Here is a tiny trained network, its code and every weight. The questions are about switching its units off for an input and a class, where a switched-off unit gives its printed mean instead of its output.

import numpy as np


def w(rows, s, z=0):
    codes = np.array(rows[::2]) - 128.0
    scale = np.full(codes.shape[1], s)
    scale[-1] = z or s
    return codes * scale


def norm(h):
    return h / np.sqrt((h * h).mean(-1, keepdims=True) + 1e-5)


def f(y):
    return np.maximum(y, 0)


def log_softmax(a):
    a = a - a.max(-1, keepdims=True)
    return a - np.log(np.exp(a).sum(-1, keepdims=True))


def net(x, mask):
    res = np.array(x, float).reshape(1, 7) / 4 @ E
    u = 0
    for l in range(4):
        y = f(norm(res) @ A[l][:, :-1].T + A[l][:, -1])
        res = res + np.where(mask[u : u + 5], y, B[l][:, -1]) @ B[l][:, :-1]
        u += 5
    return log_softmax(norm(res)[-1] @ U[:, :-1].T + U[:, -1])


A, B = {}, {}
E = w([
[91,199,240,179,78,122,105,113,89,112],'x0',
[154,230,116,187,197,4,181,123,123,84],'x1',
[111,98,213,196,69,74,145,109,98,220],'x2',
[82,149,79,158,150,44,148,58,140,173],'x3',
[29,155,109,135,134,92,124,104,101,105],'x4',
[94,121,147,78,148,97,71,109,80,38],'x5',
[87,130,157,141,162,138,134,174,112,45],'x6',
],0.0018)
A[0] = w([
[145,206,158,184,168,38,152,125,179,112,126],'L0N0',
[85,130,126,147,152,54,167,107,111,194,6],'L0N1',
[187,235,126,60,105,162,37,71,111,120,57],'L0N2',
[166,81,68,202,152,162,157,136,142,254,115],'L0N3',
[189,114,169,149,237,195,131,225,138,44,16],'L0N4',
],0.0019,0.0011)
B[0] = w([
[106,159,85,190,102,188,225,153,75,76,248],'L0N0',
[164,180,156,136,116,129,124,138,174,61,181],'L0N1',
[203,170,130,87,129,192,210,119,166,125,170],'L0N2',
[218,129,179,60,133,141,172,82,204,93,240],'L0N3',
[158,250,108,38,60,235,148,198,144,56,217],'L0N4',
],0.0025,0.0017)
A[1] = w([
[64,91,219,172,49,138,78,143,40,169,42],'L1N0',
[37,194,103,148,214,4,109,185,99,71,58],'L1N1',
[39,50,166,129,50,103,59,161,75,182,8],'L1N2',
[174,135,41,112,136,173,101,99,202,218,93],'L1N3',
[42,133,78,170,184,172,151,103,207,105,82],'L1N4',
],0.0023,0.0013)
B[1] = w([
[76,83,127,131,132,142,45,86,192,129,211],'L1N0',
[113,145,72,198,164,136,210,47,3,191,254],'L1N1',
[70,55,148,145,129,163,44,130,157,101,181],'L1N2',
[93,146,153,88,141,80,156,166,131,118,238],'L1N3',
[100,114,112,133,126,74,102,81,137,163,183],'L1N4',
],0.0036,0.0017)
A[2] = w([
[137,78,14,86,180,141,97,161,67,85,130],'L2N0',
[80,143,171,114,89,66,125,124,1,61,251],'L2N1',
[175,150,223,211,64,118,125,174,104,162,36],'L2N2',
[91,37,146,64,62,165,67,111,172,195,81],'L2N3',
[110,181,230,209,46,99,171,98,101,188,180],'L2N4',
],0.003,0.00026)
B[2] = w([
[128,187,230,226,114,99,92,67,82,181,214],'L2N0',
[253,140,53,119,174,171,164,107,130,199,219],'L2N1',
[66,143,39,199,232,11,117,8,106,164,200],'L2N2',
[75,122,180,148,160,138,132,170,13,67,248],'L2N3',
[101,179,55,191,219,120,130,18,45,74,251],'L2N4',
],0.0031,0.0027)
A[3] = w([
[95,67,155,118,110,225,92,118,68,141,184],'L3N0',
[233,134,151,101,106,92,121,115,178,152,114],'L3N1',
[164,214,130,79,124,184,68,124,100,64,103],'L3N2',
[157,137,61,130,85,81,139,132,255,155,2],'L3N3',
[90,160,188,64,62,191,136,172,118,147,115],'L3N4',
],0.0032,0.0009)
B[3] = w([
[133,163,139,151,59,173,117,176,129,80,253],'L3N0',
[137,97,188,125,157,93,44,109,190,182,164],'L3N1',
[169,145,68,147,100,129,202,182,168,119,241],'L3N2',
[146,142,168,87,144,89,1,147,198,98,158],'L3N3',
[151,158,61,140,162,80,170,141,123,114,200],'L3N4',
],0.0045,0.0026)
U = w([
[39,81,93,43,132,67,111,121,152,171,97],'0',
[171,165,101,113,75,208,175,248,132,50,145],'1',
[89,146,204,82,39,48,147,127,161,122,8],'2',
[27,75,211,173,68,170,11,111,68,96,130],'3',
[111,192,68,210,197,63,183,19,61,146,142],'4',
[204,127,142,87,174,58,96,118,255,182,131],'5',
[155,29,197,70,107,144,179,158,148,206,105],'6',
],0.0086,0.018)

Each question gives the input, the list of numbers given to net, and the class t.
The units are the neurons (one row each of A and B). Each row of codes is followed by its name. A weight is (code - 128) times the scale printed after its matrix; where a second scale follows, it is the last column's (A, B and U).
mask holds one flag per neuron, layer by layer. A switched-off neuron (its flag False) gives its mean, the last column of its row in B, instead of its output. The means were averaged over made-up inputs and are rounded, as every weight is.
A unit's drop is (log p(t) with every unit on - log p(t) with that unit switched off) / (log p(t) with every unit on - log p(t) with every unit switched off).
The circuit of an input: a set's keep is (log p(t) with only the set's units on - log p(t) with every unit switched off) / (log p(t) with every unit on - log p(t) with every unit switched off). Starting from the 12 units with the biggest drops (on a tie, the unit counted first), units are removed one at a time, each time the one whose removal leaves the highest keep (on an exact tie, the one counted first), for as long as the keep stays at least 0.8.
units of the circuit, in order: the units of the circuit, biggest drop first
unit that matters most: the unit with the biggest drop
top k neurons: the k neurons with the biggest drops, biggest first
drop of u: that unit's drop, to one decimal
input [1,-4,8,1,-5,-1,-2], class 3: units of the circuit, in order	L1N0, L2N3
input [-3,-7,-2,7,-3,2,-7], class 1: units of the circuit, in order	L2N3, L3N0, L2N2
input [-1,-1,4,-6,8,8,7], class 1: units of the circuit, in order	L2N1, L2N4
input [-7,-6,-2,7,-6,2,-7], class 6: top 3 neurons	L2N3, L2N2, L2N1
input [-3,8,4,-1,-7,-3,-6], class 5: units of the circuit, in order	L1N1, L3N1
input [4,-1,-7,4,3,-7,0], class 5: units of the circuit, in order	L1N1, L2N3, L3N3, L2N4
input [-3,-6,-2,6,0,-8,-5], class 5: units of the circuit, in order	L3N3, L1N1
input [-7,-8,-2,6,-5,1,5], class 3: top 2 neurons	L3N2, L2N0
input [0,-3,0,0,5,-3,-3], class 3: units of the circuit, in order	L2N3, L3N2, L2N1
input [-5,1,3,-4,-1,2,1], class 1: unit that matters most	L0N4
input [-2,-6,-2,3,-4,3,-8], class 1: top 2 neurons	L2N3, L3N0
input [-5,-2,8,8,-4,-5,-5], class 5: top 3 neurons	L0N3, L1N1, L3N3
input [7,-6,1,7,2,-7,3], class 3: top 2 neurons	L1N0, L1N2
input [0,-1,-3,-1,-2,-2,-6], class 5: unit that matters most	L3N1
input [-8,-1,-2,3,-4,5,-6], class 5: drop of L2N4	0.2
input [-5,5,-1,-8,-2,-6,-4], class 5: drop of L3N1	0.2
input [-2,-2,2,1,1,-1,6], class 3: drop of L0N3	0.1
